Here is a tiny trained network, its code and every weight. The questions are about switching its units off for an input and a class, where a switched-off unit gives its printed mean instead of its output.

import numpy as np


def w(rows, s, z=0):
    codes = np.array(rows[::2]) - 128.0
    scale = np.full(codes.shape[1], s)
    scale[-1] = z or s
    return codes * scale


def norm(h):
    return h / np.sqrt((h * h).mean(-1, keepdims=True) + 1e-5)


def f(y):
    return y / 2 * (1 + np.tanh(0.7978845608 * (y + 0.044715 * y**3)))


def log_softmax(a):
    a = a - a.max(-1, keepdims=True)
    return a - np.log(np.exp(a).sum(-1, keepdims=True))


def net(x, mask):
    res = np.array(x, float).reshape(1, 6) / 4 @ E
    u = 0
    for l in range(4):
        y = f(norm(res) @ A[l][:, :-1].T + A[l][:, -1])
        res = res + np.where(mask[u : u + 5], y, B[l][:, -1]) @ B[l][:, :-1]
        u += 5
    return log_softmax(norm(res)[-1] @ U[:, :-1].T + U[:, -1])


A, B = {}, {}
E = w([
[199,72,143,97,45],'x0',
[94,78,60,39,148],'x1',
[252,122,59,107,224],'x2',
[190,193,117,164,77],'x3',
[185,236,83,84,116],'x4',
[148,138,13,225,198],'x5',
],0.002)
A[0] = w([
[113,233,72,76,110,83],'L0N0',
[126,85,176,98,1,11],'L0N1',
[146,165,72,190,85,7],'L0N2',
[95,108,82,82,146,122],'L0N3',
[142,183,86,147,187,36],'L0N4',
],0.0053,0.0021)
B[0] = w([
[162,134,234,134,106,207],'L0N0',
[56,200,6,105,59,254],'L0N1',
[146,163,79,168,211,125],'L0N2',
[102,120,94,46,146,163],'L0N3',
[92,182,93,185,4,167],'L0N4',
],0.0036,0.0014)
A[1] = w([
[194,204,122,252,98,6],'L1N0',
[1,89,136,216,85,110],'L1N1',
[126,137,162,153,21,156],'L1N2',
[150,154,63,239,160,65],'L1N3',
[252,66,67,132,126,38],'L1N4',
],0.0037,0.0018)
B[1] = w([
[102,57,53,79,252,207],'L1N0',
[240,227,209,64,131,246],'L1N1',
[150,203,99,71,78,235],'L1N2',
[33,196,7,111,115,200],'L1N3',
[119,193,237,107,84,136],'L1N4',
],0.0031,0.0013)
A[2] = w([
[3,93,116,159,143,78],'L2N0',
[119,45,194,229,131,3],'L2N1',
[245,114,146,114,100,133],'L2N2',
[206,118,81,156,206,215],'L2N3',
[30,174,239,142,84,35],'L2N4',
],0.005,0.0011)
B[2] = w([
[204,165,125,65,164,168],'L2N0',
[84,153,210,141,178,100],'L2N1',
[131,178,174,101,62,176],'L2N2',
[87,168,148,120,80,242],'L2N3',
[254,183,135,154,120,251],'L2N4',
],0.0052,0.0017)
A[3] = w([
[136,174,31,254,189,90],'L3N0',
[74,109,125,72,139,4],'L3N1',
[122,191,180,137,56,41],'L3N2',
[117,148,103,109,171,129],'L3N3',
[156,167,156,190,70,12],'L3N4',
],0.0057,0.0013)
B[3] = w([
[3,150,73,129,11,255],'L3N0',
[169,106,37,179,135,120],'L3N1',
[156,136,86,67,118,217],'L3N2',
[146,149,103,55,159,148],'L3N3',
[157,114,86,86,182,179],'L3N4',
],0.0051,0.003)
U = w([
[132,98,128,195,137,39],'0',
[112,78,233,179,198,135],'1',
[107,47,72,76,246,128],'2',
[212,189,161,68,65,184],'3',
[26,167,35,149,65,188],'4',
[139,94,122,213,139,1],'5',
[128,32,132,108,82,92],'6',
[164,156,173,241,161,80],'7',
],0.011,0.0077)

Each question gives the input, the list of numbers given to net, and the class t.
The units are the neurons (one row each of A and B). Each row of codes is followed by its name. A weight is (code - 128) times the scale printed after its matrix; where a second scale follows, it is the last column's (A, B and U).
mask holds one flag per neuron, layer by layer. A switched-off neuron (its flag False) gives its mean, the last column of its row in B, instead of its output. The means were averaged over made-up inputs and are rounded, as every weight is.
A unit's drop is (log p(t) with every unit on - log p(t) with that unit switched off) / (log p(t) with every unit on - log p(t) with every unit switched off).
The circuit of an input: a set's keep is (log p(t) with only the set's units on - log p(t) with every unit switched off) / (log p(t) with every unit on - log p(t) with every unit switched off). Starting from the 12 units with the biggest drops (on a tie, the unit counted first), units are removed one at a time, each time the one whose removal leaves the highest keep (on an exact tie, the one counted first), for as long as the keep stays at least 0.8.
circuit, biggest first: the units of the circuit, biggest drop first
top k neurons: the k neurons with the biggest drops, biggest first
k most important neurons of layer l: the k neurons of layer l with the biggest drops, biggest first
drop of u: that unit's drop, to one decimal
input [-6,2,-4,-7,-4,-8], class 3: circuit, biggest first	(L2N4)
input [-8,-5,-5,-4,-8,3], class 7: circuit, biggest first	(L2N4, L1N1)
input [1,6,-7,3,-3,0], class 3: circuit, biggest first	(L3N0, L2N4)
input [6,-8,-2,-2,7,4], class 4: top 2 neurons	(L0N2, L1N0)
input [-7,5,1,0,1,-6], class 2: 2 most important neurons of layer 0	(L0N3, L0N4)
input [-5,7,-4,-4,7,4], class 3: circuit, biggest first	(L0N0, L3N0)
input [6,2,4,5,3,6], class 4: circuit, biggest first	(L1N1, L3N0)
input [4,-5,7,7,5,4], class 4: 3 most important neurons of layer 1	(L1N1, L1N3, L1N0)
input [2,4,-5,-4,-4,-4], class 3: 2 most important neurons of layer 2	(L2N4, L2N0)
input [-1,6,-3,1,1,-1], class 2: 2 most important neurons of layer 0	(L0N3, L0N4)
input [3,0,7,-4,-7,-6], class 1: 2 most important neurons of layer 3	(L3N0, L3N2)
input [-4,-8,-8,-5,-6,8], class 7: top 4 neurons	(L2N1, L0N1, L1N1, L2N4)
input [-4,2,-3,-1,-8,5], class 1: top 2 neurons	(L0N1, L2N1)
input [-2,-8,3,5,-6,6], class 4: circuit, biggest first	(L3N0)
input [-1,0,5,-8,-8,-4], class 1: 2 most important neurons of layer 1	(L1N3, L1N0)
input [-5,6,5,3,-3,-8], class 2: 2 most important neurons of layer 3	(L3N0, L3N1)
input [4,7,-8,-7,1,1], class 2: top 2 neurons	(L3N0, L0N4)
input [1,6,-5,-3,-6,6], class 2: 2 most important neurons of layer 0	(L0N0, L0N3)
input [-8,3,-4,-5,3,2], class 3: 2 most important neurons of layer 2	(L2N0, L2N4)
input [-7,-8,8,1,-5,8], class 4: circuit, biggest first	(L3N0)
input [-8,7,0,8,0,-2], class 3: drop of L0N0	2.0
input [2,1,-2,-8,-2,4], class 2: drop of L0N0	0.3
